Below is a small trained network, with its code and all its weights. Each question gives an input and a class and asks what happens when units are switched off, that is, made to give their printed mean instead of their output.

import numpy as np


def w(rows, s, z=0):
    codes = np.array(rows[::2]) - 128.0
    scale = np.full(codes.shape[1], s)
    scale[-1] = z or s
    return codes * scale


def f(y):
    return np.maximum(y, 0)


def log_softmax(a):
    a = a - a.max(-1, keepdims=True)
    return a - np.log(np.exp(a).sum(-1, keepdims=True))


def net(x, mask):
    res = np.array(x, float).reshape(1, 7) / 4 @ E
    y = f(res @ A[0][:, :-1].T + A[0][:, -1])
    res = res + np.where(mask, y, B[0][:, -1]) @ B[0][:, :-1]
    return log_softmax(res[-1] @ U[:, :-1].T + U[:, -1])


A, B = {}, {}
E = w([
[114,43,152,28,160,122,106,218],'x0',
[1,55,174,90,45,117,170,163],'x1',
[97,165,65,61,82,186,168,156],'x2',
[229,67,125,23,83,38,128,111],'x3',
[30,180,118,45,158,90,41,53],'x4',
[164,158,176,159,158,88,58,212],'x5',
[122,162,170,168,209,126,179,129],'x6',
],0.0082)
A[0] = w([
[138,124,119,173,167,159,191,119,3],'n1',
[60,171,94,115,129,149,179,96,65],'n2',
[131,155,84,136,117,84,124,91,112],'n3',
[100,96,127,98,157,112,82,128,78],'n4',
[22,122,73,84,180,211,186,65,108],'n5',
[159,83,151,211,98,34,129,13,135],'n6',
[182,75,162,136,117,102,83,156,142],'n7',
[162,113,177,87,167,49,132,109,160],'n8',
[122,217,158,255,232,129,100,96,128],'n9',
[147,169,117,136,125,112,59,110,65],'n10',
[91,215,105,114,122,150,125,46,103],'n11',
[84,120,145,165,50,159,204,140,115],'n12',
[123,188,160,202,199,143,108,121,102],'n13',
[175,124,148,59,182,32,105,142,11],'n14',
[181,112,85,204,102,145,217,97,130],'n15',
[110,190,91,100,126,128,153,228,104],'n16',
[29,130,211,164,151,99,123,181,119],'n17',
[78,121,144,169,22,164,212,134,128],'n18',
[40,96,214,185,147,142,90,164,127],'n19',
[97,158,163,77,147,134,137,171,81],'n20',
[149,103,136,106,157,78,149,112,130],'n21',
[184,165,122,186,111,165,227,122,81],'n22',
[89,135,115,160,72,112,183,129,117],'n23',
[79,79,144,82,164,91,48,127,68],'n24',
[76,229,68,129,114,142,102,25,134],'n25',
[129,144,106,126,122,110,123,137,60],'n26',
[108,61,150,164,72,148,157,164,21],'n27',
[129,41,55,39,74,138,151,153,30],'n28',
[190,114,125,203,132,95,102,197,204],'n29',
],0.0096,0.0042)
B[0] = w([
[137,137,133,155,118,118,164,153,158],'n1',
[93,86,173,118,96,171,126,130,182],'n2',
[146,133,117,130,122,114,114,115,157],'n3',
[171,132,131,162,136,127,142,133,155],'n4',
[93,93,233,162,142,171,140,124,220],'n5',
[227,98,125,93,143,129,152,34,193],'n6',
[103,92,143,118,105,164,136,127,170],'n7',
[174,87,120,84,104,159,173,113,175],'n8',
[95,246,175,213,190,115,107,209,249],'n9',
[139,173,111,140,124,121,115,150,162],'n10',
[139,101,100,87,94,102,85,130,199],'n11',
[119,89,103,124,72,99,96,151,197],'n12',
[108,182,165,154,162,125,108,166,201],'n13',
[185,100,77,77,103,157,173,129,175],'n14',
[213,151,151,158,115,168,155,101,195],'n15',
[151,97,128,136,101,117,111,90,161],'n16',
[147,61,94,67,144,93,132,90,193],'n17',
[96,85,83,124,20,133,92,145,213],'n18',
[174,81,110,84,146,100,155,77,197],'n19',
[142,108,122,106,137,123,144,99,153],'n20',
[153,111,118,134,121,139,138,116,154],'n21',
[169,150,137,181,152,151,167,132,190],'n22',
[136,116,144,130,60,152,112,144,173],'n23',
[157,150,139,142,147,137,172,92,176],'n24',
[129,118,67,78,67,99,75,87,228],'n25',
[134,135,117,133,119,134,132,129,130],'n26',
[112,105,83,135,67,123,101,125,166],'n27',
[105,163,205,182,145,150,106,121,195],'n28',
[133,115,160,135,157,160,208,124,193],'n29',
],0.011,0.015)
U = w([
[176,189,197,206,153,196,164,124,183],'0',
[97,88,77,174,146,95,202,191,12],'1',
[165,189,2,95,116,69,45,90,109],'2',
[128,95,184,83,208,131,165,69,67],'3',
[180,39,83,60,62,157,137,69,222],'4',
[5,117,145,133,78,160,56,146,126],'5',
[156,151,60,87,148,169,184,187,3],'6',
],0.0089,0.0051)

Each question gives the input, the list of numbers given to net, and the class t.
The units are the neurons (one row each of A and B). Each row of codes is followed by its name. A weight is (code - 128) times the scale printed after its matrix; where a second scale follows, it is the last column's (A, B and U).
mask holds one flag per neuron, in row order. A switched-off neuron (its flag False) gives its mean, the last column of its row in B, instead of its output. The means were averaged over made-up inputs and are rounded, as every weight is.
A unit's drop is (log p(t) with every unit on - log p(t) with that unit switched off) / (log p(t) with every unit on - log p(t) with every unit switched off).
The circuit of an input: a set's keep is (log p(t) with only the set's units on - log p(t) with every unit switched off) / (log p(t) with every unit on - log p(t) with every unit switched off). Starting from the 12 units with the biggest drops (on a tie, the unit counted first), units are removed one at a time, each time the one whose removal leaves the highest keep (on an exact tie, the one counted first), for as long as the keep stays at least 0.8.
units of the circuit, in order: the units of the circuit, biggest drop first
most important unit: the unit with the biggest drop
top k neurons: the k neurons with the biggest drops, biggest first
drop when u is switched off: that unit's drop, to one decimal
input [3,4,2,-3,2,0,8], class 3: most important unit => n25
input [-5,7,3,-7,-5,1,0], class 4: top 4 neurons => (n19 n17 n15 n28)
input [6,1,-5,-5,3,2,8], class 3: top 2 neurons => (n17 n19)
input [-6,-2,5,3,8,-2,-1], class 2: top 3 neurons => (n25 n29 n8)
input [7,-4,4,7,-8,-2,1], class 0: top 4 neurons => (n28 n25 n18 n17)
input [1,1,6,-5,-8,1,3], class 4: top 4 neurons => (n9 n18 n12 n28)
input [2,2,5,-7,8,5,6], class 3: units of the circuit, in order => (n17 n18)
input [1,1,-3,-1,8,-6,8], class 3: top 2 neurons => (n5 n18)
input [-7,-2,2,-3,4,-3,3], class 5: top 2 neurons => (n25 n11)
input [7,-6,5,6,-7,-1,5], class 0: top 4 neurons => (n25 n28 n18 n17)
input [-2,4,-4,-7,-4,8,-5], class 1: top 2 neurons => (n17 n19)
input [0,-6,2,-5,0,4,-8], class 2: top 2 neurons => (n5 n28)
input [-7,-8,-5,-6,4,-1,-6], class 2: top 3 neurons => (n25 n11 n5)
input [4,7,8,6,8,-8,-8], class 5: units of the circuit, in order => (n28)
input [2,4,-1,-5,-3,5,3], class 1: top 2 neurons => (n25 n6)
input [-2,7,5,7,-6,-5,0], class 5: drop when n6 is switched off => 0.2
input [-5,4,5,1,5,7,-5], class 2: drop when n5 is switched off => 0.3
input [-5,-7,3,6,3,-3,2], class 2: drop when n1 is switched off => 0.0
input [-3,6,8,4,-5,-6,8], class 5: drop when n18 is switched off => 0.4
input [-1,-8,-1,6,5,-4,3], class 2: units of the circuit, in order => (n5)
